Below is a small trained network, with its code and all its weights. Each question gives an input and a class and asks what happens when units are switched off, that is, made to give their printed mean instead of their output.

import numpy as np


def w(rows, s, z=0):
    codes = np.array(rows[::2]) - 128.0
    scale = np.full(codes.shape[1], s)
    scale[-1] = z or s
    return codes * scale


def f(y):
    return np.maximum(y, 0)


def log_softmax(a):
    a = a - a.max(-1, keepdims=True)
    return a - np.log(np.exp(a).sum(-1, keepdims=True))


def net(x, mask):
    res = np.array(x, float).reshape(1, 3) / 4 @ E
    y = f(res @ A[0][:, :-1].T + A[0][:, -1])
    res = res + np.where(mask, y, B[0][:, -1]) @ B[0][:, :-1]
    return log_softmax(res[-1] @ U[:, :-1].T + U[:, -1])


A, B = {}, {}
E = w([
[151,244,83],'x0',
[35,221,133],'x1',
[126,109,44],'x2',
],0.011)
A[0] = w([
[111,174,129,112],'neuron 1',
[65,183,247,181],'neuron 2',
[205,113,92,181],'neuron 3',
[133,76,180,254],'neuron 4',
[193,116,220,183],'neuron 5',
[121,179,127,174],'neuron 6',
[104,162,253,40],'neuron 7',
[90,211,144,177],'neuron 8',
[56,166,189,222],'neuron 9',
[171,127,115,215],'neuron 10',
[229,146,49,121],'neuron 11',
[206,122,63,74],'neuron 12',
[35,172,119,176],'neuron 13',
[173,162,37,194],'neuron 14',
[161,117,212,102],'neuron 15',
],0.014,0.0054)
B[0] = w([
[112,145,123,171],'neuron 1',
[192,69,65,249],'neuron 2',
[148,156,182,209],'neuron 3',
[93,54,162,226],'neuron 4',
[130,69,161,215],'neuron 5',
[126,154,81,186],'neuron 6',
[204,133,106,200],'neuron 7',
[106,156,78,228],'neuron 8',
[115,118,11,234],'neuron 9',
[116,112,189,184],'neuron 10',
[202,152,191,213],'neuron 11',
[212,167,129,189],'neuron 12',
[55,140,81,227],'neuron 13',
[120,217,150,215],'neuron 14',
[133,107,169,183],'neuron 15',
],0.012)
U = w([
[216,38,80,132],'0',
[54,39,117,254],'1',
[207,68,142,31],'2',
[136,137,22,151],'3',
[141,73,202,64],'4',
[122,177,142,89],'5',
[238,154,162,143],'6',
[245,134,103,81],'7',
],0.012,0.0058)

Each question gives the input, the list of numbers given to net, and the class t.
The units are the neurons (one row each of A and B). Each row of codes is followed by its name. A weight is (code - 128) times the scale printed after its matrix; where a second scale follows, it is the last column's (A, B and U).
mask holds one flag per neuron, in row order. A switched-off neuron (its flag False) gives its mean, the last column of its row in B, instead of its output. The means were averaged over made-up inputs and are rounded, as every weight is.
A unit's drop is (log p(t) with every unit on - log p(t) with that unit switched off) / (log p(t) with every unit on - log p(t) with every unit switched off).
The circuit of an input: a set's keep is (log p(t) with only the set's units on - log p(t) with every unit switched off) / (log p(t) with every unit on - log p(t) with every unit switched off). Starting from the 12 units with the biggest drops (on a tie, the unit counted first), units are removed one at a time, each time the one whose removal leaves the highest keep (on an exact tie, the one counted first), for as long as the keep stays at least 0.8.
units of the circuit, in order: the units of the circuit, biggest drop first
k most important neurons: the k neurons with the biggest drops, biggest first
drop when u is switched off: that unit's drop, to one decimal
input [-8,7,-5], class 0: units of the circuit, in order : neuron 2
input [-6,-2,-2], class 1: units of the circuit, in order : neuron 11; neuron 4
input [-7,-4,-7], class 4: units of the circuit, in order : neuron 4; neuron 9
input [7,1,7], class 6: 3 most important neurons : neuron 11; neuron 12; neuron 9
input [7,0,1], class 5: units of the circuit, in order : neuron 2; neuron 14
input [-2,6,-8], class 3: 2 most important neurons : neuron 9; neuron 13
input [5,-1,-8], class 0: units of the circuit, in order : neuron 2; neuron 14
input [0,1,-5], class 0: units of the circuit, in order : neuron 2; neuron 14
input [-7,-5,5], class 2: 3 most important neurons : neuron 13; neuron 12; neuron 14
input [-6,-6,8], class 2: 2 most important neurons : neuron 4; neuron 12
input [-6,8,-7], class 3: 4 most important neurons : neuron 9; neuron 13; neuron 8; neuron 11
input [-5,5,-2], class 3: 3 most important neurons : neuron 9; neuron 13; neuron 11
input [7,0,2], class 6: 2 most important neurons : neuron 11; neuron 9
input [-4,7,-6], class 3: units of the circuit, in order : neuron 9
input [-8,-2,1], class 1: drop when neuron 7 is switched off : 0.1
input [-4,-5,3], class 2: drop when neuron 12 is switched off : 0.2
input [5,-6,-6], class 6: drop when neuron 1 is switched off : 0.0
